Below are the code and all the weights of a small trained network. Each question names an input and a class and asks about switching units off, where a switched-off unit gives its printed mean instead of its output.

import numpy as np


def w(rows, s, z=0):
    codes = np.array(rows[::2]) - 128.0
    scale = np.full(codes.shape[1], s)
    scale[-1] = z or s
    return codes * scale


def f(y):
    return y / 2 * (1 + np.tanh(0.7978845608 * (y + 0.044715 * y**3)))


def log_softmax(a):
    a = a - a.max(-1, keepdims=True)
    return a - np.log(np.exp(a).sum(-1, keepdims=True))


def net(x, mask):
    res = np.array(x, float).reshape(1, 5) / 4 @ E
    y = f(res @ A[0][:, :-1].T + A[0][:, -1])
    res = res + np.where(mask, y, B[0][:, -1]) @ B[0][:, :-1]
    return log_softmax(res[-1] @ U[:, :-1].T + U[:, -1])


A, B = {}, {}
E = w([
[207,165,99,107,208],'x0',
[214,145,212,110,71],'x1',
[127,127,128,136,129],'x2',
[50,187,206,85,190],'x3',
[144,3,170,124,198],'x4',
],0.0052)
A[0] = w([
[143,62,176,196,183,82],'N0',
[139,38,168,145,179,29],'N1',
[199,177,93,102,203,30],'N2',
[135,38,150,101,159,57],'N3',
[155,126,97,139,121,64],'N4',
[114,140,112,154,134,23],'N5',
[115,124,111,144,141,2],'N6',
[134,36,148,96,158,57],'N7',
[130,212,99,133,90,27],'N8',
[135,130,132,125,127,21],'N9',
[216,137,242,129,84,30],'N10',
[145,152,117,94,166,32],'N11',
[190,175,97,124,194,70],'N12',
[183,79,45,139,76,32],'N13',
[108,123,105,151,143,6],'N14',
[173,78,67,142,79,38],'N15',
[178,76,54,139,78,34],'N16',
[125,139,120,141,103,39],'N17',
[68,177,208,82,181,22],'N18',
[227,174,94,114,245,42],'N19',
[116,220,99,182,90,51],'N20',
[137,112,121,139,104,12],'N21',
[45,71,158,134,35,55],'N22',
[143,34,175,155,188,17],'N23',
[129,134,142,168,144,138],'N24',
[183,141,193,102,87,49],'N25',
[56,91,180,194,67,69],'N26',
[114,204,85,123,77,60],'N27',
[119,216,91,152,88,53],'N28',
[115,214,82,123,76,35],'N29',
[44,69,137,93,24,58],'N30',
[125,123,120,108,125,139],'N31',
[173,77,67,141,79,36],'N32',
[199,139,206,91,72,27],'N33',
[52,113,33,166,184,40],'N34',
[41,94,1,89,168,26],'N35',
[78,168,188,85,159,58],'N36',
[67,186,228,137,201,24],'N37',
],0.0093,0.0057)
B[0] = w([
[152,173,121,50,113,180],'N0',
[127,169,137,34,145,159],'N1',
[153,96,190,161,196,155],'N2',
[132,182,119,48,142,159],'N3',
[101,89,125,132,158,70],'N4',
[75,136,167,120,148,28],'N5',
[28,145,180,143,167,22],'N6',
[131,184,118,49,143,161],'N7',
[112,176,134,61,167,151],'N8',
[48,134,191,137,182,19],'N9',
[77,120,230,140,13,222],'N10',
[77,109,171,154,197,51],'N11',
[164,92,162,161,181,169],'N12',
[86,10,61,122,102,190],'N13',
[39,151,180,148,158,29],'N14',
[66,58,73,121,144,154],'N15',
[78,38,59,126,126,174],'N16',
[88,143,165,118,167,38],'N17',
[80,18,53,108,112,211],'N18',
[188,11,235,145,157,247],'N19',
[155,132,137,33,132,204],'N20',
[27,141,152,144,198,27],'N21',
[183,64,198,149,201,234],'N22',
[132,153,144,19,137,167],'N23',
[135,127,124,129,121,147],'N24',
[63,161,182,152,89,142],'N25',
[182,74,180,149,187,214],'N26',
[148,134,138,42,139,203],'N27',
[147,139,131,38,139,204],'N28',
[151,152,131,43,141,195],'N29',
[189,70,198,147,188,229],'N30',
[135,128,123,128,123,150],'N31',
[66,60,72,123,146,152],'N32',
[56,150,204,147,61,170],'N33',
[91,144,225,147,5,219],'N34',
[84,154,234,150,2,230],'N35',
[92,59,59,133,121,187],'N36',
[85,3,50,107,99,230],'N37',
],0.031,0.0015)
U = w([
[170,154,125,74,125,98],'0',
[111,81,77,158,111,108],'1',
[118,148,179,173,63,90],'2',
[188,127,122,152,106,252],'3',
[189,104,168,169,164,97],'4',
[114,255,69,240,199,81],'5',
],0.008,0.011)

Each question gives the input, the list of numbers given to net, and the class t.
The units are the neurons (one row each of A and B). Each row of codes is followed by its name. A weight is (code - 128) times the scale printed after its matrix; where a second scale follows, it is the last column's (A, B and U).
mask holds one flag per neuron, in row order. A switched-off neuron (its flag False) gives its mean, the last column of its row in B, instead of its output. The means were averaged over made-up inputs and are rounded, as every weight is.
A unit's drop is (log p(t) with every unit on - log p(t) with that unit switched off) / (log p(t) with every unit on - log p(t) with every unit switched off).
The circuit of an input: a set's keep is (log p(t) with only the set's units on - log p(t) with every unit switched off) / (log p(t) with every unit on - log p(t) with every unit switched off). Starting from the 12 units with the biggest drops (on a tie, the unit counted first), units are removed one at a time, each time the one whose removal leaves the highest keep (on an exact tie, the one counted first), for as long as the keep stays at least 0.8.
circuit, biggest first: the units of the circuit, biggest drop first
most important unit: the unit with the biggest drop
k most important neurons: the k neurons with the biggest drops, biggest first
drop of u: that unit's drop, to one decimal
input [6,-5,-2,-1,-3], class 4: circuit, biggest first => [N19; N2]
input [-7,4,-4,5,-2], class 4: circuit, biggest first => [N22; N30]
input [-3,-5,2,-2,2], class 2: circuit, biggest first => [N35; N34]
input [-5,-3,-1,0,-4], class 4: 3 most important neurons => [N30; N22; N26]
input [5,8,-5,6,6], class 2: circuit, biggest first => [N10]
input [5,-7,-4,4,-6], class 2: 2 most important neurons => [N35; N34]
input [-2,7,4,-5,-6], class 2: 3 most important neurons => [N10; N33; N25]
input [-6,3,-2,7,4], class 1: 3 most important neurons => [N37; N18; N36]
input [-4,8,-4,6,-5], class 2: 2 most important neurons => [N10; N33]
input [0,-5,4,6,-4], class 1: circuit, biggest first => [N37; N18]
input [2,1,-3,-6,-5], class 1: circuit, biggest first => [N13; N16; N15]
input [6,-2,0,5,-2], class 4: 3 most important neurons => [N19; N2; N12]
input [-7,-6,-5,-3,2], class 4: 3 most important neurons => [N22; N30; N26]
input [1,8,-2,7,-1], class 2: 3 most important neurons => [N10; N33; N25]
input [-8,-6,1,-2,6], class 4: circuit, biggest first => [N22]
input [8,3,-1,-3,-6], class 4: 3 most important neurons => [N19; N2; N12]
input [1,6,3,2,7], class 0: drop of N0 => 0.1
input [-6,-8,-4,-6,-3], class 2: drop of N34 => 0.4
input [6,4,3,-4,-3], class 4: drop of N30 => -0.1
input [-7,0,-3,1,-5], class 4: drop of N22 => 0.2
input [5,3,-3,2,-2], class 4: most important unit => N19
